Below are the code and all the weights of a small trained network. Each question names an input and a class and asks about switching units off, where a switched-off unit gives its printed mean instead of its output.

import numpy as np


def w(rows, s, z=0):
    codes = np.array(rows[::2]) - 128.0
    scale = np.full(codes.shape[1], s)
    scale[-1] = z or s
    return codes * scale


def f(y):
    return np.maximum(y, 0)


def log_softmax(a):
    a = a - a.max(-1, keepdims=True)
    return a - np.log(np.exp(a).sum(-1, keepdims=True))


def net(x, mask):
    res = np.array(x, float).reshape(1, 8) / 4 @ E
    y = f(res @ A[0][:, :-1].T + A[0][:, -1])
    res = res + np.where(mask, y, B[0][:, -1]) @ B[0][:, :-1]
    return log_softmax(res[-1] @ U[:, :-1].T + U[:, -1])


A, B = {}, {}
E = w([
[91,181,110,138,79,131,43,200,96,191,168,216],'x0',
[121,127,130,131,136,137,131,124,121,135,120,129],'x1',
[84,189,49,61,196,106,161,133,108,138,195,95],'x2',
[86,3,144,60,141,186,105,157,53,36,168,140],'x3',
[187,159,148,100,208,72,104,168,78,88,66,164],'x4',
[120,179,66,139,108,185,216,156,168,25,95,222],'x5',
[191,81,55,197,77,123,192,191,35,168,118,79],'x6',
[124,130,128,129,126,131,128,128,130,129,126,127],'x7',
],0.0071)
A[0] = w([
[114,148,39,114,160,77,180,141,67,152,175,95,114],'n0',
[160,87,128,141,144,121,205,88,136,88,85,36,48],'n1',
[65,136,184,73,157,138,90,65,210,114,135,180,72],'n2',
[157,82,207,179,74,159,91,127,136,135,75,172,76],'n3',
[91,136,161,109,156,126,116,110,170,120,131,150,2],'n4',
[154,76,168,139,170,126,175,60,147,83,99,52,42],'n5',
[165,87,230,187,35,140,72,105,165,134,79,164,155],'n6',
[187,251,109,205,110,27,152,78,230,230,77,102,76],'n7',
[88,151,122,141,84,129,58,191,69,163,158,203,76],'n8',
[68,135,116,174,69,163,136,80,189,175,181,91,134],'n9',
[165,77,184,111,172,131,232,40,155,81,95,56,71],'n10',
[188,57,40,195,85,108,215,224,1,193,123,82,38],'n11',
[130,94,193,121,138,75,60,120,93,199,145,52,53],'n12',
[49,92,98,120,49,213,148,73,189,128,180,106,177],'n13',
[133,109,194,109,139,76,54,65,100,196,160,57,54],'n14',
[160,115,195,156,84,87,92,155,121,96,52,158,190],'n15',
[108,153,127,137,75,128,65,204,88,184,154,209,55],'n16',
[92,140,179,88,144,129,106,91,171,124,122,151,5],'n17',
[114,177,62,131,111,203,224,142,167,51,94,213,41],'n18',
[45,207,60,31,199,75,124,117,131,139,224,105,167],'n19',
[89,154,124,151,85,129,41,204,113,171,156,197,50],'n20',
[203,172,151,71,243,37,85,187,68,71,41,180,215],'n21',
[131,82,151,131,150,89,55,84,96,193,154,53,64],'n22',
[149,143,125,175,115,179,154,132,155,65,117,197,72],'n23',
[75,161,144,92,186,142,103,69,176,118,156,153,78],'n24',
[85,30,131,77,130,154,92,147,64,75,164,111,46],'n25',
[81,135,195,92,169,105,59,99,180,109,122,159,76],'n26',
[177,71,187,178,87,152,116,90,155,105,82,150,85],'n27',
],0.006,0.0053)
B[0] = w([
[158,146,153,92,143,179,143,174,153,152,130,81,179],'n0',
[156,149,73,128,150,91,71,76,188,103,164,175,173],'n1',
[199,203,162,140,77,156,102,108,112,78,81,95,194],'n2',
[146,141,118,80,160,155,161,181,154,147,148,90,176],'n3',
[157,180,152,137,88,145,116,121,126,84,78,131,139],'n4',
[141,142,67,118,160,105,94,109,177,130,164,172,176],'n5',
[148,128,108,90,174,168,169,181,153,171,154,64,211],'n6',
[72,2,180,19,136,196,33,139,33,62,123,200,229],'n7',
[164,140,63,113,179,96,80,78,180,119,157,149,186],'n8',
[119,101,159,181,131,114,156,89,82,179,181,129,180],'n9',
[133,135,49,122,179,91,76,87,174,119,163,186,200],'n10',
[211,232,183,149,58,167,75,77,120,51,69,94,220],'n11',
[74,163,121,139,85,59,201,180,159,89,59,190,185],'n12',
[113,114,165,196,138,118,158,80,80,201,175,128,208],'n13',
[71,141,111,134,91,62,206,183,165,104,70,176,188],'n14',
[133,109,119,130,163,155,162,153,128,181,165,69,199],'n15',
[154,145,59,120,183,87,96,80,182,104,159,166,182],'n16',
[167,183,156,142,67,155,103,120,136,84,83,126,149],'n17',
[62,128,129,133,86,55,192,187,153,113,60,185,198],'n18',
[164,119,117,105,161,171,169,187,150,168,134,51,231],'n19',
[144,134,67,130,175,96,102,90,176,108,157,167,179],'n20',
[96,93,181,222,127,115,182,65,70,224,201,120,254],'n21',
[93,166,116,138,81,78,188,172,154,115,77,187,183],'n22',
[85,127,136,125,109,96,182,171,145,137,92,134,166],'n23',
[166,164,132,136,94,159,117,123,130,101,98,93,177],'n24',
[80,59,166,66,112,157,89,137,72,80,109,176,195],'n25',
[173,197,152,168,81,150,111,109,103,96,102,88,186],'n26',
[151,142,118,85,161,157,157,155,147,146,140,72,177],'n27',
],0.0071,0.0095)
U = w([
[46,163,111,141,66,15,215,217,179,101,49,187,95],'0',
[238,252,168,161,46,187,65,76,115,65,73,65,101],'1',
[161,139,11,118,221,62,47,42,219,115,184,176,105],'2',
[64,2,178,13,137,202,41,146,30,72,122,180,118],'3',
[119,119,128,155,149,130,136,132,126,165,139,88,247],'4',
[167,136,108,72,202,200,186,231,173,190,160,13,101],'5',
[102,104,187,251,136,101,180,36,60,222,200,119,105],'6',
],0.0072,0.014)

Each question gives the input, the list of numbers given to net, and the class t.
The units are the neurons (one row each of A and B). Each row of codes is followed by its name. A weight is (code - 128) times the scale printed after its matrix; where a second scale follows, it is the last column's (A, B and U).
mask holds one flag per neuron, in row order. A switched-off neuron (its flag False) gives its mean, the last column of its row in B, instead of its output. The means were averaged over made-up inputs and are rounded, as every weight is.
A unit's drop is (log p(t) with every unit on - log p(t) with that unit switched off) / (log p(t) with every unit on - log p(t) with every unit switched off).
The circuit of an input: a set's keep is (log p(t) with only the set's units on - log p(t) with every unit switched off) / (log p(t) with every unit on - log p(t) with every unit switched off). Starting from the 12 units with the biggest drops (on a tie, the unit counted first), units are removed one at a time, each time the one whose removal leaves the highest keep (on an exact tie, the one counted first), for as long as the keep stays at least 0.8.
circuit, biggest first: the units of the circuit, biggest drop first
most important unit: the unit with the biggest drop
k most important neurons: the k neurons with the biggest drops, biggest first
drop of u: that unit's drop, to one decimal
input [-3,2,-7,-7,7,-7,1,5], class 0: most important unit -> n12
input [5,-3,-3,-5,-3,1,6,-1], class 1: 2 most important neurons -> n11, n21
input [-3,-8,-5,-2,-7,4,-1,5], class 6: 3 most important neurons -> n13, n9, n19
input [0,-1,1,6,-1,-8,7,4], class 0: 3 most important neurons -> n12, n22, n14
input [-5,-3,-1,3,8,2,-7,-1], class 6: 2 most important neurons -> n21, n11
input [2,5,-8,-5,-8,7,5,-7], class 5: 3 most important neurons -> n6, n21, n3
input [-2,1,-5,6,-6,5,-4,7], class 4: 2 most important neurons -> n7, n13
input [-8,-3,4,-5,-6,-2,-4,5], class 2: 2 most important neurons -> n10, n21
input [3,8,2,6,-1,-7,3,5], class 0: circuit, biggest first -> n12, n22
input [8,7,-6,-8,-4,1,3,-4], class 2: 3 most important neurons -> n16, n20, n8
input [7,-7,-8,-3,5,0,-3,1], class 5: 3 most important neurons -> n6, n15, n3
input [-7,1,1,-4,-7,1,6,-5], class 2: circuit, biggest first -> n1, n10
input [-4,-5,4,4,5,-1,5,3], class 1: 3 most important neurons -> n11, n7, n13
input [-1,-5,-3,-6,-1,-2,7,-4], class 1: 2 most important neurons -> n11, n25
input [1,5,-6,-6,-3,1,-3,-3], class 3: 2 most important neurons -> n7, n19
input [7,2,7,8,-7,8,0,-8], class 0: most important unit -> n18
input [-4,7,6,1,-8,-1,5,-4], class 6: 3 most important neurons -> n13, n9, n6
input [3,8,0,0,6,4,7,-4], class 1: 2 most important neurons -> n11, n13
input [0,2,-6,7,-6,2,7,4], class 1: 2 most important neurons -> n11, n7
input [-5,2,-1,-6,5,-7,-6,-3], class 0: circuit, biggest first -> n14
input [-2,8,4,-2,6,-7,1,0], class 0: circuit, biggest first -> n12, n14
input [-8,5,0,-4,-6,-4,3,4], class 2: circuit, biggest first -> n10, n1
input [2,7,-2,8,0,6,-8,-1], class 1: circuit, biggest first -> n2, n7
input [3,-1,-8,-7,-1,-3,8,-7], class 1: drop of n6 -> -0.1
input [4,-3,0,4,6,-4,6,4], class 1: drop of n9 -> 0.1
input [3,3,-8,6,-1,7,-5,-4], class 5: drop of n7 -> 0.2
input [0,8,4,6,8,-2,-6,2], class 6: circuit, biggest first -> n21
input [8,-1,-2,5,0,-4,6,5], class 2: drop of n16 -> 0.3
